Here is a tiny trained network, its code and every weight. The questions are about switching its units off for an input and a class, where a switched-off unit gives its printed mean instead of its output.

import numpy as np


def w(rows, s, z=0):
    codes = np.array(rows[::2]) - 128.0
    scale = np.full(codes.shape[1], s)
    scale[-1] = z or s
    return codes * scale


def f(y):
    return np.maximum(y, 0)


def log_softmax(a):
    a = a - a.max(-1, keepdims=True)
    return a - np.log(np.exp(a).sum(-1, keepdims=True))


def net(x, mask):
    res = np.array(x, float).reshape(1, 3) / 4 @ E
    y = f(res @ A[0][:, :-1].T + A[0][:, -1])
    res = res + np.where(mask, y, B[0][:, -1]) @ B[0][:, :-1]
    return log_softmax(res[-1] @ U[:, :-1].T + U[:, -1])


A, B = {}, {}
E = w([
[55,48,125,81],'x0',
[149,38,126,231],'x1',
[2,192,155,205],'x2',
],0.009)
A[0] = w([
[204,203,132,163,77],'N1',
[162,88,157,189,77],'N2',
[217,82,131,66,155],'N3',
[121,127,113,138,113],'N4',
[185,108,130,93,70],'N5',
[62,168,142,164,113],'N6',
[65,131,118,189,115],'N7',
[84,180,101,55,167],'N8',
[56,155,96,158,76],'N9',
[67,166,144,150,73],'N10',
[147,157,134,141,254],'N11',
[94,158,98,161,89],'N12',
[137,60,105,222,154],'N13',
[190,98,82,99,62],'N14',
[124,237,154,6,38],'N15',
[15,31,123,41,63],'N16',
[50,177,152,163,128],'N17',
[81,91,107,82,80],'N18',
[82,38,128,122,112],'N19',
[169,185,88,166,76],'N20',
[128,113,68,170,87],'N21',
[108,156,160,155,86],'N22',
[203,204,117,202,89],'N23',
[156,57,134,214,51],'N24',
[85,145,141,184,70],'N25',
[150,69,115,238,91],'N26',
[117,166,52,91,78],'N27',
[190,200,117,187,111],'N28',
[81,79,97,97,65],'N29',
[182,88,148,75,70],'N30',
[128,73,140,179,88],'N31',
[201,206,132,179,60],'N32',
[112,145,110,133,110],'N33',
[101,160,131,59,112],'N34',
],0.011,0.0087)
B[0] = w([
[122,100,180,78,182],'N1',
[166,180,143,113,166],'N2',
[139,84,43,126,254],'N3',
[133,131,127,125,131],'N4',
[170,110,97,95,169],'N5',
[158,105,88,103,197],'N6',
[143,100,80,121,194],'N7',
[106,179,113,205,216],'N8',
[174,113,111,76,172],'N9',
[183,115,116,77,171],'N10',
[20,80,83,232,249],'N11',
[157,114,116,100,155],'N12',
[103,183,110,188,232],'N13',
[174,110,89,84,178],'N14',
[185,254,162,111,209],'N15',
[110,77,228,73,212],'N16',
[152,97,73,116,216],'N17',
[138,111,181,108,157],'N18',
[109,105,188,126,191],'N19',
[138,109,177,101,159],'N20',
[153,150,142,126,144],'N21',
[152,120,123,87,151],'N22',
[134,93,197,88,198],'N23',
[165,207,156,97,182],'N24',
[174,124,109,80,166],'N25',
[144,205,131,130,207],'N26',
[154,168,136,119,147],'N27',
[116,93,178,98,195],'N28',
[138,116,184,85,153],'N29',
[174,102,98,85,179],'N30',
[142,172,143,136,168],'N31',
[134,101,196,72,179],'N32',
[140,133,125,117,138],'N33',
[134,173,141,153,177],'N34',
],0.039,0.009)
U = w([
[240,102,31,73,65],'0',
[199,254,145,131,107],'1',
[150,88,225,79,78],'2',
[86,111,70,182,255],'3',
],0.0098,0.0069)

Each question gives the input, the list of numbers given to net, and the class t.
The units are the neurons (one row each of A and B). Each row of codes is followed by its name. A weight is (code - 128) times the scale printed after its matrix; where a second scale follows, it is the last column's (A, B and U).
mask holds one flag per neuron, in row order. A switched-off neuron (its flag False) gives its mean, the last column of its row in B, instead of its output. The means were averaged over made-up inputs and are rounded, as every weight is.
A unit's drop is (log p(t) with every unit on - log p(t) with that unit switched off) / (log p(t) with every unit on - log p(t) with every unit switched off).
The circuit of an input: a set's keep is (log p(t) with only the set's units on - log p(t) with every unit switched off) / (log p(t) with every unit on - log p(t) with every unit switched off). Starting from the 12 units with the biggest drops (on a tie, the unit counted first), units are removed one at a time, each time the one whose removal leaves the highest keep (on an exact tie, the one counted first), for as long as the keep stays at least 0.8.
units of the circuit, in order: the units of the circuit, biggest drop first
most important unit: the unit with the biggest drop
k most important neurons: the k neurons with the biggest drops, biggest first
drop of u: that unit's drop, to one decimal
input [7,-6,-5], class 2: units of the circuit, in order : (N16)
input [-8,-7,-4], class 2: 4 most important neurons : (N1, N32, N23, N28)
input [4,-7,-6], class 1: 4 most important neurons : (N15, N8, N34, N17)
input [8,6,8], class 0: 3 most important neurons : (N7, N17, N6)
input [4,5,4], class 1: 2 most important neurons : (N3, N13)
input [-8,-5,8], class 0: 2 most important neurons : (N17, N6)
input [-8,0,8], class 0: 2 most important neurons : (N17, N6)
input [-8,7,3], class 2: 2 most important neurons : (N23, N28)
input [8,-2,-7], class 2: 2 most important neurons : (N16, N19)
input [-4,-8,8], class 0: 3 most important neurons : (N17, N6, N10)
input [5,-7,-5], class 1: drop of N15 : 0.8
input [7,-2,8], class 0: drop of N17 : 1.4
input [-3,-3,1], class 3: drop of N26 : 0.2
input [0,3,-2], class 3: most important unit : N15
